In the rows, 128 means zero.
Each row has a class, written as a number after it.
[116 129 110 124 111 112 122 165 152 147 112  97 131 128 123 153  59 115
 122 149 142  90 165 152 128 179 142 131 102 150 152  86 112 137 117  90
 144  73 127 141 146  98 138 133 121 138  86] | 2
[132 114  92  99  90  73 101 185 104 152 136 103 123 124 139 146  57 106
  57 100 165 130 115 124  71 154 131 132  74 130 187 101 156  98 108  93
 110 131 160 133 140 126 134 145 147 134 151] | 2
[ 92 144 129 131 136  83 137 131  39 116 127 122 158 175 156 137 195 107
  94  92 124 138 105 147  80 122 159 109  85 125 116  92 116 133  77 141
 111  71 133  90 124 116 139 110 120 164 128] | 3
[117 135 148 118 157  85 125 185  91 121 107 117 103  76 120 173  78 138
 107  82 201 128 134 121  86 143 125 139 113  69 127 141 151 160  75 136
 119  77 172 160 125 147 184 154 152 128 196] | 7
[111 121 141  92 135 107 154 149  73 163 134 154 124 113 144 130  82 100
  84 115 112 164 123 147  99  64 143 111  60  91 120 109 139  88 113 146
 161 117 146  83 143 140 156 144 113 128 162] | 1
[106 169  99 133 130  96 155 160 118 123 130 118 134 171 145 148 167  93
  79 106 147 126 115 132 103 201 140 116 107 116 143  67 126 124  83 106
 113 112 147 116 145 131 162 109  97 156  96] | 2
[152 144 123 138 126 138 111 193  22 168 152 117  97  80 162 138  80 124
  97  90 168 133 105 150  88 100 108 169  99  95  84  76 116 113 124 138
 104 116 137 158 121 138 146 137 132 161 152] | 3
[111 140 149 162 139 117 144 152  30 123 128 120 146 150 176 152 141 113
  75  90 147 158 144 175 109 106 117 116  57 113 118 118 143  96  86 123
  85  46 143 120 107  74 152 140 120 155  81] | 3
[124 139 110 115 141  87 152 147  95 140  88 133  99 114 173 111 104 123
  99 106 131 151 106 127  61 148 131  90  95 106  57 154 163 124  92 160
 114 114 162 100 115  86 154 108  78 120 164] | 7
[143 112 147 118 113  94 142 166  93 100 148 132  96 170 147 139 120 149
 100 125 145  96 100 129  81 123 140 113  68 105 174 149 142 116 107  98
 110 175 119 184 140 152 137 110 139 143 148] | 1
[125 158 114 125 124  84 105 160  70 132 131 116 115 138 223 178 100  97
  68  66 140 139 186 150 128 104 118 140  50 103 141 131 154 124  98 171
 121  92 133 109 150 104 111 119 107 131 166] | 4
[135 167 165 156 142  97 105 171  73 169 130 141 148 133 188 150  96 112
  95 103 165 154 142 154 128  96 132 126  64 126 131  99 131 123  97 144
 133  96 137  94 152 123 145 137 115 146 136] | 4
[150 142 102 164 138  78 136 184  96 134 144 132 111 124 145 151 115 121
 117 141 190 104  82 156 106 160 156 160 116 109 161  88 113 158 100  87
 101  82 141 166 155 131 188  95 119 113 120] | 2
[150 123 141 119 134 127 112 132 107 172  88 152 154 109 170 127 122 126
 142  82 128  67 143 118 138  54 104 118 117  85  65 121 161 118 101 175
 123 150 112 137 139 157 132 108 113 100 191] | 5
[160 127 103 117 107 113  91 185  94 121 179 133  96 114 152 157  21 110
 115 121 138 110 131 122  54 224 138 157 118 147 148  78 116 132 135 106
 127  71 164 136 143  87 136 133 147 151 149] | 0
[172 144 187 104 138 151 107 204 124 170 126 148 120 114 139 164  35 129
 119 109 207 120 118 116 101 142 147 127 135  74 115  62 136 135 149 158
 110 145 149 178 130 154 179 160 120 130 116] | 7
[109 151 149 118 158  94  91 198  76 115 150  94 115  73 141 144  63 104
  90 113 182 125 210 180  87 153 112 143 127  77 150 103 145 142 117 117
 109 118 149 142 121 138 127 136 176 114 122] | 4
[144 116 120 128 132 108  87 176  61 133 156 118 116 112 163 175  96 101
 101 110 222  92 156 118 119 178 116 132 106  37 176 161 153  80 120  60
 121  73 154 146 151 132 173 126 129 110 111] | 2
[162 136  90 143 120 123 154 162  75 137 136 116  72 123 138 146 128 110
 123 115 163 109 116 135  87 167 132 138 126  84 140 130 148 156 109  96
 105 100 154 123 148 123 168 132 140 131 138] | 1
[116 182  94 163 154  93 150 166 114 110 105 103 151 117 203 169 138  95
 105 102 175 129 167 153 105 169 149 135  64 118 138 140 125 115  74 137
 111  78 125  70 143 103 175 165 143 121 145] | 4
[153  83 146 110 153 102 121 170 102 132 137 108  99 118 134 162 132 121
 112 110 173  77 140 127 110 143 111 149 102  75 200 187 187 111  81 130
 149 110 157 193 119 125 200 111 172  78 170] | 5
[153 126 180 142 124 129 128 187  37 151 111 148 124 145 155 111 120 138
  60  95 124 148 126 172  87  72 142 125  87 121  97 117 128 127 110 145
  80 144 134 118 119 146 134 161 169 153 119] | 1
[156 137 129 153 118 134 102 174  77 106 139 134 128  77 146 156  36 121
 118 106 176 139 148 166  78 104 133 159 110 149 109 134 102 167  93 128
 105 132 120 121 125 186 104 140 151 164 166] | 0
[ 97 165  90 138 132  91 167 180  83 121  98 138 131 141 167 132 163 131
 103 123 159 139 154 142  76 131 139  83 107  75 149  96 130 133 111  96
  91  99 123  89 121 130 144 111  89 109  97] | 6
[132 143 129 114  98  70 127 176  74  80 116 138 122 132 186 145  96 109
  82 103 148 123 143 155  68 153 118 115  69 124 112 134 162 107  89 141
 113 123 141 114 145 117 123 115  92 129 134] | 7
[154 147 163 127 143 125 170 163  67 178 124 114 116 150 159 116 116  78
 140  95 142 154  89 160  98  90 152 122  85 109 123  88 136 125 131 117
 131  91 144  99 149  85 181 177  85 140 105] | 1
[159 152  93 124 100 140 134 134  55  97 109 120 118 169 162 118 151 124
  42 109 137 147 137 164 116 123  89  96  77 111 118 154 134 134 129 148
  98 118 144  97 135  96 132 119  94 143 120] | 5
[116 143  72 127 116 123 114 208  85 162  89 100 101 110 206 167  83 124
 117  84 163  71 135 116 153 162 109 163  87 111 111  94 139 121  76 117
 130  60 131 121 149  83 176 155 123 124 154] | 4
[134 150 189  83 134 134  80 156  98 155 122 107 112  83  85 152  55 110
 118 130 190 129 143 112 117 128 130  83 112  92 149 111 146 103 101  91
 140 122 184 120 141 141 148 159 139 161 150] | 7
[157 130 105 138 116 144 139 172 160 179 104 124 114 134 130 155 101 141
 117 111 195 117 107 146 120 125 138 146 124 105 159  75 147 127 114  95
 128 133 122 186 166 113 147 129 156 137 130] | 5
[143 146 126 119 148  90 147 174 108 129 110 131 173 109 187 146 122 104
  96 117 149 129 148 176 107 115 111 119  74 124 118  96 120 107  81 138
 133 122 111 124 131 146 137 112  96  95 100] | 0
[128 165 121 154 141 102 109 195  75 101 153 148 164 113 180 154 107 131
  83 111 147 171 165 196  66 130 136 127  84 103 122 112 119 111 108 129
  96 106 108  92 114 179 106  78  90 136 113] | 6
[163 155 122 168 115  57 139 171  77 135 111 139 130 126 165 109 140 132
  76 155 139 129  95 191  81 120 126 117  54 151 142 147 126 112 110 131
  82 116 127 130 132 108 138 112 106 116  81] | 6
[119 165 124 113 136  90 136 157 101 143  99 138 144 139 183 133 115  96
  48 126 178 155  81 165 104 113 140  92  67  99  93 145 168  97  71 139
  84 110 164  62 140  88 186 152 107 144 121] | 4
[139 137 133 128 137 165 123 167 113 173 101 115 107 111 111 131 122 130
 174 101 163 120  64  61  87 196 137 160 127 143 134 117 133 115  94 116
 141  91 161 137 135  88 201 170 150 142 147] | 7
[142 136 119 116 142 132  90 184 114 162 118 126 124  84 146 145  84  94
 130  91 158  66 161 111 100 213 132 154 125 111 113  91 129 126 109 148
 107  87 181 133 121 129 213 165 141 103 157] | 2
[148 132 156 103 125  78  80 172  81  84 148 106  74  88 130 145  43  99
  78 123 170 129 106 167  63 176 133 123 139  87 140 113 145 185  92 137
  92  89 175 161 123 138 108 107 131 129 188] | 7
[162 155 117 122 138  80 132 149  64 154 156 150 143 125 188 156 114 111
 108  98 163 142  99 142  90  61 131 128  68 117 144 110 121  97 125 129
  78 149 110 150 150 152 115  98  94 121  94] | 0
[177 175 131 170 144 131 145 203  49 143 119 116 148 115 185 139 122 131
  78 110 164 160 115 196  90  97 159 166  95  96  91 111 140 106 101 125
  85 130 128 124 146 110 186 108 138 128 120] | 7
[123 120  94 117 132 129 152 169  98  80 141  92 142  94 135 158  75 109
 110 124 175 125 142 132  78 183 121 160 111 136 174 158 136 125  71  74
 133 107 165 106 118 101 178 149 143 118 157] | 0
[141 126 104 159 124  91 143 170  74 145 114 117 149 175 188 154 154 125
 112  92 134 128 112 147 117 158 178 128  68 133 130 137 129  98 117 109
  79 131 100 130 133 125 147  94  98 127  75] | 7
[142 151 127 129 156 132  78 197  69 156 155 142 116  97 142 165  41 128
 125  57 188 128 147 120 106 122 122 160 120  74 118  45 148 125 112 132
 136 120 153 155 146 145 165 121 147 132 179] | 4
[110 135 138 174 155 115 126 169  77  94 143 143 164 113 175 170 132 107
  69 105 170 179 200 171 126 133 148 134  61  87 147 132 134 118  73 137
 140  77 138  62 112 147 152 115 130 115 133] | 4
[135 145 129 129 128  72 119 190 106 137 134 107 135 113 129 137  37 115
  81 157 208 119  72 143  82 155 147 141  91 147 172  82 137 124  91  62
 112 148 150 125 161  76 144 128 153 145 144] | 4
[164 166 144 146 130 109 148 185 114 130  64  97 153 142 183 127 173 121
  86  95 158 149 138 186 116 130 116 117 113 129 111 106 129 119 107 117
  90 111 126 107 118  77 108 165  87 118  74] | 6
[143 157 130 105 154 137 158 109 101 129  76 129 137 145 165 146 127 107
 116  79 133 113 106 142 108  86 146 104  95 105  58 129 130 129  73 169
 114 102 127  99 152  94 139 136  95 134 162] | 1
[116 136  64 111 121  62 134 158  95 111 127 108 152 165 184 118  86 138
  64 128 131 156 104 172 105 100 140 127  85 127 111 146 130 120 133 155
 155 123 116 116 139  92 134 112  95 115 122] | 2
[166 129 130 102  94 136  80 179 104 147 146 100 131 122 159 170  39 129
 123  95 157  88 152 129 121 127 114 154  94 120 153  73 133 106 125 106
 135 139 113 153 156 143 112 124 118 131 135] | 4
[180 136 121 117  93 108  75 197  63 182 132 116 109 141 150 149  57 105
  64 107 146 107 159 135 136 123 108 127  97 111 167  31 153 111 135 102
 136  96 166 147 165  88 134 120 137 120 118] | 2
[156 114 125 134 134 122 122 173  89 130 127 140  68  89 115 149  63 132
 113 157 168  89 147 105  67 157 112 106 106  77 178 156 155 135 110 104
  76 105 153 160  98 126 158  93 139  93 139] | 6
[166 177 124 131 113 144 143 172  81 148 136 168 152 103 165 177  70 125
  66 119 160 175 121 187 126  50 108 137  69 134  95  82 111 111  81 144
 112 118 134 100 157 183 154 129  91 164 109] | 0
[148 119  66 127 120 122 142 169  82  80 137 110  93 122 137 152 116 123
 119 125 174 117 107 115  79 171  93 139 117 104 162 158 140 150  94  83
  99 108 124 152 119 124 144 106 135 116 115] | 0
[102 138 105 141 126 112 109 158  20  98 129 120 156 157 204 129 198 133
  83  87 129 128 125 157 112  95  71 115  57  94  98 178 161  87  88 144
  64 112  99 141  94 136 127  93 114 136  91] | 3
[109 125 120 129 126  69  99 164  80 144 142 108 131 125 141 128  84 124
 109 106 174  77 113 111  53 184 159 123 101 121 148 112 131 136  90 127
 124  88 158 141 120 125 156 135 140 138 128] | 2
[141 103 130 118 112 146  87 175 132 136 137 111 117 124 153 147  78 111
 136 114 180 116 159 146 112 189 111 157  97  82 172 139 148 132 137  84
 146 106 122 163 147 128 148 110 110 113 133] | 4
[157 144 104 128  91 138  95 187  91 143 107 153  96 101 115 129  70 117
 104 138 182 106 116 127 104 124 110 154 160 160 130  67 146 168  89 116
 118 166 158 141 155 118 116 140 194 150 133] | 0
[169 151 124 139 129 159 124 221  97 132  96 125 111  93 138 130  62 109
  91 103 195 127  79 154  93 169  91 157 131 111  89  69 121 171  99 125
  85 119 133 139 136 134 150 178 151 146 154] | 1
[130 166 133 168 140  70 137 184  72  77 147 153 150 119 173 132 116 101
  74 139 176 183 126 196  80 147 104 128  57 124 131 161 139 103  88 110
 118 124 135  71 151 150 170 127 123 137 130] | 4
[129 151 110 147 136 145 149 140  94 143  98 168 131 129 147 121 154 123
 103  88 160 169 106 139  90 112  96 130  94 102 109 145 159 135  83 148
 117 129 143 114 150 138 160 131 132 129 154] | 1
[136 158 121 121 125 128 123 167  25 112 123 130 141 119 152 133 134 122
  78  93 132 145 128 163  93  74  87 132  41 132 123 126 146 125  68 157
 109  93 139  93 127 130 142 124 118 135 119] | 1
[149 134 145 117 129 104 120 180  67 113 103 135 172 132 195 166 107 128
 122  72 162 139 126 149 101  68 161 126  64 102  83 145 137  97  89 162
 136 116 105  91 135 168 158 136  90 126 153] | 7
[142 176  78 167 135  62 149 175  38 165 154 121 115 119 214 160 144 108
  99 103 155  92 152 129 134 132 111 111  90  63 118  95 144 113 116 126
  76  65 150 109 133 136 180 114  73 102  81] | 2
[148 138 133 122 124 140 117 202  56 148 132 110 105 134 157 153  97 123
  83 115 167 126 133 112  89 161 124 121  83 132 162 114 120 122  83  74
 112 110 159 117 122 116 162 131 140 171 134] | 0
[147 118 106 108 115 130 146 187  47 149 107 143 103  95 140 138  65 116
  80 122 155 120 148 118  78  99  90 134  98 114 151 110 161 129  81  82
  99 131 169 123 133 106 175 109 147 102 162] | 0
[163 143 104 164  99 148 100 165 107 137  84 130 119 137 125 113 121 151
 118 110 143 103 136 133 118 153 104 115 136 150 118 130 161 109 112  99
  83 168 145 142 121  96 118 138 153 137 101] | 6
[156 177 130 177 125 117 141 154  80 132 127 153 168 133 157 150 131 134
  91 134 145 153 129 181  99  73 131 133 103 131 132 169 143 107 113 133
  40 144 113 100 132 162 143 123 139 135  77] | 6
[ 65 156 103 137 157  82 115 143  94 139  85 129 163 145 172 137 197 121
 133 111 153 115 114 144 145 133 142 138 117 154 153 167 137 129  87 137
  90  82 128 113 127  80 127 124 109 108  69] | 6
[124 164 120 139 141  85 136 162  46 104 109 153 141 102 141 110 143  99
  86 134 141 132 106 173  93  87 130 125  70 127 119 111 116 123  82 170
 133 134 124  98 128 145 141 100  94 111 126] | 6
[177 124 173 117 141 104 108 201  34  89 155 112  99  92 147 187  48 112
 114  73 224 126 114 146  77 139 158 168 127  80 149 114 123 135 114 125
 104  88 160 159 130 149 166 169 132 118 146] | 7
[124 118 154 150 153  90 132 143  81 118 118 162 172 119 150 148 106  93
  96 126 137 139 167 174  97 124 118 139  58 125 113 193 154 116  82 145
 114 110 117  85 140 149 170  91 132 107 124] | 4
[151 111 152 107 124  88 108 182  83 180 101 124 113 114 125 168  39 119
 102  88 152  85 117  98 111 138 159 140  81 128  89 114 156 109 105 137
 122 129 157 144 145  99 162 143 142 163 159] | 7
[158 115 135 108 105 134 134 183  54 156 152 133 120  91 127 146  63 123
  69 142 172 127 141 125  67 138  74 141  69 108 158 105 134  67 142  87
  96 166 144 158 130 138 155 119 141 128 121] | 3
[128 112 106 107 126 109 121 167  99  88 145 129  75  98 149 116 127 127
 117 105 174 111 130 131  98 163  89 140 109  47 142 122 159 130 127 124
 169 113 154 184 134 102 123 131 114  95 156] | 1
[187 101 127 146 127 129  97 193  73 174 132 121 116 110 127 123  76 139
 152  95 170  55 142  93  58 177 145 143 126 117 124  84 141 138 125 127
 161 130 151 140 125 118 181 125 169 119 180] | 5
[183 129 173 162 112 143 110 194  59 142 155 151 177 159 177 167 114 136
 124  93 131 119 189 149  94  90 146 141  77 115 111  83 136 119 104 122
 171  97 105  66 146 169 145  81 106 165 163] | 5
[154  85 112 110 130 125 129 151 129 139 133 119 121 120  85 139  50 130
  91 143 172 159  76 158 101 132 124 117 134 122 169 148 164 116 111  88
 119 123 161 133 119 118 166 129 154 111 137] | 5
[180 151 145 146 176 131 140 174  73 130 137 143 148 106 133 133 161 110
 110 131 144 174  94 189  99 112 128 153  69 113 108 140 104 114  95 135
 138 109 120  99 142 167 190 106 127 121 136] | 1
[170 134 121 115 151 101 107 193 139 190 113 105 178 131 137 178  53 119
 112  84 216 113 101 124  99 121 146 123  69  91 135  72 145 119 108 120
 161 110 116 135 159 122 166 124 124 149 180] | 5
[108 142 146 137 116 156 111 156 123 132 135 156 171 146 168 106  64 144
  90 131 114 152 117 161  96  88 176  96  71 141  76  79 143  80  81 145
 137 173 125  77 111 133 134 107 108 163 131] | 4
[160 125 129 122 135  94  76 202  88 175 123  99 109  96 169 125  39 117
 126 109 153 120 132 140  84 149 127 148 122 132 131  93 152 142 116 124
 134  83 157 113 128  75 146 146 158  99 171] | 4
[151 180 102 180 117 114 130 164  40 126 125 145 133 127 173 102 159 131
 116  96 163 164 104 144  80 162 118 119 159 100  85 100 137 171 131 120
  55 123 163  86 131 141 150 117  89 124 121] | 7
[120 116  95 133 101 111 128 186  92 174 142 100 113 129 164 159  73 105
 133 107 133 122 126 122  96 193 126 159 124 154 160  48 123 102 130  73
 133  84 132 130 145  90 126 148 144 144 144] | 3
